In the rows, 128 means zero.
Each row of numbers belongs to one of the things below and depends on some of the facts about them. Some rows are named. Which thing is each other row?

There are 2 kinds of fact about the things: ξ, Ω.
drumer ξ: gotrin
gamutik ξ: gruflo
gikere ξ: tefus
beskir ξ: grulovo
tetroflas ξ: griga
skomus ξ: genom dredran
nalin ξ: skabur
vepibror ξ: flogru
stotrusen ξ: grovom lura
kosis ξ: bifli flosu
bobre ξ: sosar grila
planukar ξ: kledrol
mobin ξ: zufon drakles
marok ξ: katu
flosu ξ: bifli kosis
tefus ξ: flogru
guflir ξ: katu
stadezan ξ: planukar
zugubin ξ: fleke
zufon ξ: stistir
pligan ξ: labribok
dredruk ξ: zinis
trelak ξ: zinis
vaple ξ: guflir
droskon ξ: nalin
drakles ξ: zufon stistir
pezol ξ: dredruk
ragim ξ: skobun
zinis ξ: dredruk
dudros ξ: genom
griga ξ: dredra
dredran ξ: genom
fliplor ξ: trelak
doklu ξ: vifibre
flogru ξ: vepibror gikere
fleke ξ: noflon
stodrokim ξ: destol
seplin ξ: fudoge
bravek ξ: dorik
genom ξ: greples
tibraplor ξ: ragim
tofle ξ: raklom
zupla ξ: labribok
{bipuskar noflon zugubin fleke} Ω pegrem
{sosar grila bobre} Ω plinazem
{bulal fladak} Ω tebem
{tustaklis gitol mobin zufon drakles stistir} Ω ligel
{drumer gotrin gafor} Ω brepizem
{pekor grovom stotrusen lura} Ω supes
{greples skomus dudros dredran genom} Ω stiza
{drabes} Ω guklem
{groru} Ω tafas
{taflik} Ω tustaklis
{dusak rifen} Ω rodrur
{gamutik maskis gruflo plilak} Ω skopes
{gikere vepibror tefus flogru} Ω nobren
{flonan tuken} Ω brabek
{skosa nogel sotos flele} Ω flograr
{dorik stiza bravek klikan} Ω kozi
{beskir grulovo} Ω nogel
{labribok pligan zupla} Ω tuken
{tetroflas dredra griga rimo} Ω rifen
{vifibre doklu steguzik} Ω flodran
{nalin fledrer skabur droskon} Ω dugrir
{kledrol planukar stadezan lotem} Ω plilak
{nibrim} Ω sabruple
{gedram guklem plaskir} Ω kiflek
{skurir} Ω pekor
{kosis flosu bifli skagifu} Ω dusak
{marok guflir vaple dagrel katu} Ω steguzik
{destol stari stodrokim} Ω vubok
{besem drofas} Ω sotos
{mozudrel} Ω klikan
{dugrir flufupan} Ω giskuplur
{drise tafas raklom stilim pivar tofle} Ω klagrorin
{dredruk trelak pezol zinis fliplor} Ω tepum
{skobun ragim tibraplor} Ω stilim
{menine} Ω fladak
{renagrin} Ω skosa
{daklor} Ω drise
{fudoge mezasin seplin} Ω gitol
{saku} Ω nopas
{zibramo} Ω saku
{nobren sabruple} Ω klapi
{lapler} Ω zusu
{kagril} Ω brelasu

Some rows with their names:
[129 152 173 109 109 135 122 193 128 131 109 112 119 155 168 168 148 142
 177 122 192  98 147 141  63 124 149 105  91 122 150 173 149  97 145 140
 171 133 138 163 142 134 150 101 105 105 190 135 124 126 193  89  78 150
 101]: plilak
[176  79 189 163  98  88 141 199 100 138 132 164 136 145 167 172 162  89
 189 162 118 110 179 152  63 105  71 184 146  47  71  72 102 107  70 167
 104  53 169 189  98 143 178 113 102 125 170  90 189  26 115 154  80 183
  92]: stilim
[127 124 151 135 143 124 118 161 141 126 133 130 148 130 122 143 124 142
 141 121 152 115 126 126 104 142 140 126 113 105 112 143 132 141 124 140
 137 154 146 119 153 125 125 126 121  84 136 142 129 130 136 114 118 134
 104]: renagrin
[110  75 152 153 171 128  56 125 111 149 107 165 144 170  89 162 102 101
 128 167 161  95  86 131  94 142 137  96 124 125  96 123 125 134 160 160
 106 145 174 106 118 116 109 159 111  62 104 158 140 130 161 110 147 179
  88]: vepibror
[101  71 130 159 181 128  67 208 193 142 167 146 131 116 167  86 108  88
 187 176 117 174 154 125 152 122  82 100 150 131 138 144 126 158 111 151
 147 156 119 178 127 140 127 100 161 123 197  81 178 133 190  81 151 141
 180]: kozi
[128 141 129 152 110 134  91 178 179 144 133 118 124 130 160  85 137 148
 147 133 161  93 165 117  75 147 105 104 110 118 127  99  85  95  89 109
 114 161  81  88 159 103 176 136 167  87 181 159 117 129 128  90  82 181
 129]: ligel
[129 137 160 153 122 123 135 204 172 137 139 104 170 171 153  96 153 181
 199 133 120 122 101 126  65 120  92 129 113 127 114 146 141 104 112 137
 100 144 135 133 117 128 167 161 139 126 176 127 146  95 157 126 112 146
 162]: brelasu
[154  77 100 127 146 106 114 125 171 128 153 156 156 100 113 127 107 143
 118 137 156 105 104 121 109 114 118 160 126  91  56 115 108 168 127 144
 155 124 157 128 167 112 120 135 104  51 116 137 123 119 129 121 103 110
 100]: gamutik
[103  65 109 160 178  76 126 189 190 120 197 170 154  98 157 125 104  86
 114 129 120 175  78 121 155 103  79  96 148 133 105 174 145 177 159  96
 186 143 150 199 162 111 100 103 147 126 186  87 118 133 175  76 162 179
 182]: dredran
[168 147 179 160 127 125  35 118 181 130 209 165 170  94  81 117 102 180
 133 110 204 119  75 182 157 151  72 152  60  88 150 149 143 177  88 152
 124 129 142  91 147 196  98  84 133  49 128  86 115  89 197 159 166  87
 166]: dredra
[158 145 172 164 108 127  49 131 178 133 203 161 180  98  82 159 105 188
 159 121 193 122  77 185 155 150 116 130  57 101 136 136 144 175  93 152
 114  79 162 118 121 188 104  80 106  52 119  91 124 112 205 167 161  83
 145]: tetroflas
[140  89 130 144 125 114 121 139 163 116 156 157 154 133 109 155 115 145
 135 143 136 133 113 128 107 134 147 144 123  98  75 124 132 161 117 147
 126 103 153 143 159 120 120 152 110  75 110 151 125 124 131 142 134 115
 102]: stotrusen
[132 118 160 144 137 117 119 142 141 126 147 146 148 126 124 160 117 130
 135 129 151 127 123 129 105 137 130 135 118  91 110 139 131 153 114 143
 137 139 161 142 146 131 121 120 117  77 131 131 140 124 136 129 118 129
 108]: plaskir
[129 143 161 154 122 128 118 207 158 139 121 108 144 132 161 100 134 161
 194 126 136 109 149 136  77 124 103 111  99 118 140 126 133  96 106 138
 124 150 117 120 123 129 169 115 131 116 183 125 154 122 146 106  93 160
 134]: tuken
[127 141 167 156 126 127 120 200 165 143 122 107 145 129 160 103 132 160
 190 123 139 108 144 136  79 124  96 115 102 118 137 132 131 103 101 139
 114 150 124 123 117 133 156 114 126 120 191 122 159 122 149 110  91 154
 135]: plinazem
[171  99 192 157 110  76 143 120  95 107 133 166 134 131 166 184 139  84
 118 127 137 129 167 133  79 116  78 179 139  43  93 104 133 164  77 169
 157  66 180 180 104 172 114  93  99  86 138  95 178  50 114 147  99 145
  92]: raklom
[141 143 183 101 112 124  99 125 139 101 119 162 131 142 147 182 122 101
 118 121 189 116 127 131  76 134 148 130 100  92 132 171 143 148 148 130
 183 109 167 168 164 143 114  97 104  62 161 133 112 128 185 113 107 127
  92]: flufupan
[141 122 173 130 165 100 118 126 121 114 164 137 140 131 146 164 121 107
 116 119 165 145 116 119 119 150 108 149 114  80 130 156 135 165 114 151
 143 155 159 123 158 148 107  94 127  77 122 122 140 114 122 121 131 120
 115]: grila

Rows to name:
No name comes twice in this set of rows, the named rows included.
[ 97  69 124 150 183 132  49 204 205 136 165 164 126 108 174  90 104  91
 190 185 118 177 164 127 157 112 102  94 148 136 155 167 140 177 148 148
 183 153 152 196 136 184 106  80 159 123 199  79 177 133 212  77 164 138
 183] => stiza
[ 99  71 114 143 183 131  57 201 193 139 148 140 143 107 165  88 102  98
 187 159 115 158 151 128 141 105  86 107 146 129 151 151 138 159 148 142
 180 156 149 191 130 159 125  90 145 125 200  78 174 135 212  81 153 150
 184] => klikan

Now the same things, written a new way:
Known rows:
[112 156  82 133 169  79 114 137 188  91 141 112 102 114 140  89 168 169
  69  88 123 148  84  93 120 192  17  81 116 150 154 144 155 158 217]: klagrorin
[113 156  81 132 168  79 115 138 192  88 135 107 102 110 140  84 172 170
  68  85 126 153  83  86 118 193  12  79 111 151 155 147 158 159 219]: stilim
[110 155  83 134 169  82 113 136 182  95 146 116 105 118 138  93 167 169
  71  94 121 144  85  99 121 191  25  85 118 150 152 144 151 158 216]: tafas
[140  99 145 136 123 119 185 187 188 218 128 133 111 178 116 182 110 133
 161 149 124 107 152  57 147 152 158  37 141 116 121 185 154 143  46]: genom
[161 108 106 189 117 163 173 106 136 116 121 118 197 161  80 118 168 169
 129 133 113 152 132 153 101  70 125  47  69 142  83 147  84 122  71]: drakles
[162 114 168 143 124 107 138 149 142 162 165 128 126 171 140 112  96 159
 138 117 129 135 112 150 108 101 139 112 130 125  93 149 118 138  87]: renagrin
[158 173 155 139 106 122 174 130 129 156 134 140  85 157  89 111  97 129
 106 149 106 159 111 121 135  92 127 133 143  98  70 174 130 154  99]: dagrel
[165 135 145 146 115 114 142 115 134 136 171 134 108 152 138 107  99 136
 151 135 120 148 112 141 116 103 124  66 150 121 103 137 137 139  91]: zupla
[108 150 100 143 172  93 107 134 140 124 193 148 115 150 130 128 144 167
  84 132 103 104  93 158 128 175  84 105 144 149 142 138 123 159 197]: tuken
[162 174 162 170 128 129 153 166 148 121 149 130 154 149 117 174  75 149
 164 132 115 121 125 111  99  69  74 145 136  94 112 164 127  76 123]: dredruk
[108 151  97 143 173  93 107 134 140 124 190 149 116 150 130 126 145 164
  82 130 103 103  94 155 128 176  83 105 143 149 141 138 124 157 197]: pekor
[162 128 151 147 114 113 147 126 138 149 167 134 115 155 136 118  97 136
 145 120 120 151 118 152 117 108 126  79 145 118  99 136 130 129  92]: droskon
[167 175 161 171 128 128 149 162 147 117 156 132 152 145 115 168  75 147
 167 137 112 122 126 116  98  70  71 137 140  94 116 156 131  80 119]: trelak
[164 159 150 143 109 120 160 125 133 146 151 137  95 151 103 108  97 129
 125 144 109 156 113 134 128  99 123 103 147 106  87 153 135 150  91]: doklu
[139 116 144 142 117 106 190 123 112 119 179 129 101 161 137 168  97 125
 168 130 115 161 105 163 128 109 133  65 140 117  78 158 141  91 132]: planukar
[155 128 146 146 114 117 159 133 139 146 149 126 127 160 138 126 102 140
 139 124 122 144 112 129 119 107 131  94 130 118  93 152 125 123  93]: gafor
[157 128 123 145 131 107 158 138 147 165 153 152 107 148 136 128 100 111
 167 131 119 139 133 111 125 104 139  72 159 123 125 138 122 136  51]: bravek
[140 121 151 148 109 117 166 144 143 178 130 130 131 168 147 146 102 138
 128  88 125 151 116 129 122 116 137 115 122 113  84 161 106 109 102]: sosar

Which thing is each row?
No name comes twice in this set of rows, the named rows included.
[171 115 170 144 125 106 127 144 144 158 177 130 120 167 138 101  94 157
 145 122 127 136 115 165 104 100 136 100 141 126 100 134 125 149  80] => beskir
[148 130 136 138 112 106 167 137 167 133 109 101 122 144 151 109 120 146
 125  84 139 174 102  80 116 116  92  90 105 120  93 170 137 119 115] => raklom
[161 131 147 148 111 116 150 124 141 150 161 135 116 152 137 116  99 134
 144 119 119 153 119 144 118 111 125  76 144 118 101 137 129 130  91] => zugubin
[162 107 141 140 124 121 170 173 193 194 156 140 100 159 103 160 104 124
 178 169 116 111 160  81 143 154 147   6 164 117 138 154 174 161  32] => skomus
[108 143 109 141 177  88 108 138 134 121 204 149 110 153 128 130 141 169
  89 136 104 103  92 173 125 173  89 106 145 150 137 139 125 155 202] => nobren
[152 104 107 188 116 163 179 112 134 127 110 115 203 168  87 130 171 172
 124 124 117 150 128 142 102  69 130  61  58 142  76 162  75 114  78] => zufon
[147 155 152 141 108 118 171 134 129 163 131 135 104 165 115 124 102 136
 114 128 116 154 107 115 131  96 132 130 129 106  72 178 119 137 102] => vifibre
[157 132 137 140 112 107 164 135 170 125 117 101 119 137 143 102 118 145
 129  97 134 172 105  88 114 118  88  78 112 120 101 159 146 125 109] => pivar
[164 135 134 140 112 108 156 127 170 117 129 104 113 131 139  92 116 140
 136 101 133 176 108  99 113 120  84  64 123 121 107 146 153 132 103] => tofle
[143 126 148 147 111 114 160 134 136 167 140 132 125 167 149 135 103 140
 133 102 125 148 113 125 122 108 134 104 127 117  85 161 112 117 103] => noflon
[141 123 124 144 129 106 170 148 143 183 134 146 116 163 150 144 105 117
 156 113 125 137 127  94 128 101 148  97 140 122 110 161 104 124  62] => dorik
[146 121 144 143 119 110 181 129 121 119 168 126 116 161 134 155 101 131
 158 137 118 151 105 148 125 107 133  77 133 118  82 160 139 102 119] => maskis
[147 103 144 138 124 120 179 181 189 208 139 136 106 170 112 172 108 129
 168 156 121 109 156  67 145 151 154  27 149 117 128 173 160 150  41] => dredran
[141 116 142 141 121 107 191 127 113 107 176 125 110 161 132 168  98 128
 167 144 115 154 101 155 128 106 133  69 135 117  77 163 144  92 130] => lotem
[152 129 148 148 112 115 155 129 139 160 150 133 120 159 142 127 100 136
 139 110 123 150 116 135 120 109 129  89 137 117  94 148 122 125  96] => fleke

Now the same things, written a new way:
Some rows with their names:
[140 133 136 122 141 123  84  83 146 107 148 131 103 141 134 109 158 156
 124 129 128 129  72 132 100 120 109 136 123 118 163 146 145 165  84 141
 122 175 143 144 126 151 141 136]: gamutik
[156 116 111  98 130 126 109  97 142 105 144 146 132 139 108 121 137 149
 111 139 127 137 127 135 110 141 105 135 123 127 174 151 123 140 134 140
 142 148 128 120 120 120 119 134]: stotrusen
[151 117 121 103 126 133 111 100 145 123 142 148 125 136 114 119 141 152
 107 139 133 135 115 146 109 133 113 139 120 131 165 143 113 142 130 137
 140 153 136 117 125 119 119 134]: zugubin
[139  98 119 110 126 164 175 124 153 115 144 156 115 131 122  74 123 134
 121 142 150 111 131 124 103 156 115 152 136 136 162 130  80 147 168 153
 121 132 149 112 130 138 101 126]: flele
[135 114 123 116 130 136 128 122 139 126 147 145 115 141 132 117 134 147
 119 139 127 138 109 137 122 131 120 129 121 126 148 140 121 133 132 138
 134 146 148 117 122 128 125 133]: plaskir
[112 160 143 159 122 118 124 137 108 127  94  88 154  96 116 143 114  79
 141 101 141 106 162  95 137 120 150 135 144 138  92 100 145 126 118 120
 106  90  81 153 150 134 134 113]: tepum
[196  79 118 116 132 125 179 141 151 145 150 123 140 148 142  88 129 169
 130 111 100  98 122 166  93 153 132  83  67  87 134 160 112 122 115 153
 152 132 138 141 109 165 188 126]: trelak
[126 129 109 117 140  84 106 121 152 140 169 175 102 158 108 121 134 124
 156 177 146 143 115 142 174  93  79 108  95 106 141 106  92 102 190 124
 181 128 154 134 136 127 159 158]: dredra
[138 132 108 112 144  84 102 112 153 144 154 169 111 158 116 117 137 135
 156 175 149 140 108 154 158  92  75 110 101 107 133 112  77 104 180 108
 176 127 151 139 137 127 155 154]: skagifu
[136 111 123 114 130 137 129 123 140 125 148 147 112 143 131 117 136 149
 119 140 126 138 110 140 123 132 119 130 121 126 149 140 119 132 134 137
 137 148 150 115 121 127 123 135]: stari
[192 116 139 105 138 146 143 196  64 119 166 133 116 152 172 141 158 208
 163 183 200 163 122 180 111 154 101 155 128 170 148 182 171 111  97  59
 132 119 123  89 145 119 114 138]: drakles
[136 111 123 115 129 136 130 122 140 125 149 147 112 142 131 116 135 148
 121 139 126 137 110 138 122 134 119 131 121 125 151 140 119 134 133 139
 136 148 149 117 122 129 123 133]: flonan
[136 113 122 115 128 137 129 123 139 124 148 145 114 141 132 115 135 148
 120 140 126 138 109 137 122 133 119 130 122 125 150 140 119 133 132 138
 135 148 149 118 123 129 125 134]: skurir
[ 78 126 156 170 135 107 132 156 117 149  46  58 135 129  67 166 192  92
 124  93  85  88 199 111 127 137 176 138 125 113  68  74 181 127 133  82
 108 108  81 146  96  48 115 137]: klagrorin
[137 109 123 114 129 143 135 121 142 121 150 145 110 140 130 106 136 146
 121 140 132 132 109 133 116 137 117 135 125 126 154 139 117 139 135 143
 132 149 149 117 124 135 121 132]: fledrer
[125 110 121 119 125 137 135 132 141 121 164 152 103 141 123 119 131 137
 120 144 123 144 116 128 138 133 121 129 116 125 163 135 135 132 144 155
 140 149 153 111 121 128 127 138]: noflon
[195  95 121  68  91 156 119 169 109 126 148 106 104 130 151 119 123 147
 129 163 139 181 105 171 148 113 139 158 125 168 165 153 157  82 106 123
 155 133 132  87 122 114 144 128]: mezasin
[182  98 123  78 100 151 121 159 117 126 147 114 107 133 146 119 125 146
 127 157 135 171 108 164 142 117 134 152 124 159 161 150 150  94 112 125
 151 135 135  94 122 118 140 130]: taflik

Name these rows:
No name comes twice in this set of rows, the named rows included.
[140 133 108 109 140  82  94 105 155 142 159 173 114 156 103 122 139 131
 149 174 151 141 115 151 161  92  73 114  99 109 144 110  81 106 184 114
 181 129 145 138 139 122 155 156] => griga
[182  91 123  77  90 158 128 183 109 125 160 110  91 131 152 121 118 139
 135 165 135 185 107 163 160 113 144 156 122 166 165 147 168  79 113 133
 156 133 141  83 120 118 148 131] => fudoge
[138 114 122 112 127 135 123 116 143 122 152 149 113 139 118 118 136 145
 111 141 127 139 115 137 124 133 117 134 119 130 163 140 124 136 137 145
 141 151 145 114 123 124 123 136] => fleke
[177 112 140 115 137 148 157 215  61 117 179 135 103 156 177 141 154 201
 171 187 194 169 124 170 127 154 105 149 126 167 147 176 184 105 103  69
 133 119 134  85 142 124 120 142] => zufon
[115 126 135 140 140 127 107 113 141 104 171 134  78 146 142 109 147 140
 136 135 118 137  72 115 127 121 118 126 119 111 160 136 166 155  97 159
 123 174 160 137 120 161 151 141] => gruflo
[127 107 122 121 127 144 139 130 142 115 166 150 100 140 123 110 130 135
 120 142 128 138 115 121 132 138 121 135 120 127 165 133 132 137 145 161
 136 149 155 113 123 135 126 137] => skabur
[120 112 134 127 122 146 138 135 144 136 161 151  97 139 130 115 133 137
 114 139 133 139 103 136 134 126 130 134 118 130 151 124 125 135 139 153
 136 154 159 111 129 132 129 137] => labribok
[126 139 142 136 146 119  74  82 148  90 169 127  81 143 134 107 161 144
 134 129 121 132  56 111 108 116 109 134 120 110 175 142 179 176  71 162
 119 189 148 151 123 170 157 142] => planukar
[127  93 119 120 125 170 189 139 151 114 157 158 103 132 122  71 117 125
 126 144 150 114 132 113 116 159 121 148 135 136 164 123  88 146 179 165
 121 131 157 108 129 144 103 127] => grulovo
[165 108 139 125 136 150 168 231  57 117 190 137  90 158 180 139 146 192
 177 189 189 171 123 161 142 155 109 146 123 164 146 171 194 101 110  81
 134 118 143  81 140 128 123 145] => stistir
[204 119 139  96 136 145 130 182  67 121 154 130 127 150 167 141 164 217
 157 181 206 161 122 189  96 152  97 162 133 174 151 187 160 115  89  51
 131 121 115  92 148 113 110 136] => mobin
[ 90 128 154 152 129 117 136 158 160 212 161 177  64 154 149 105 137 128
 151 165 163 139  58 179 183  58 115 112  91 120  88  64  59  96 178 120
 169 137 200 127 154 140 171 156] => bifli

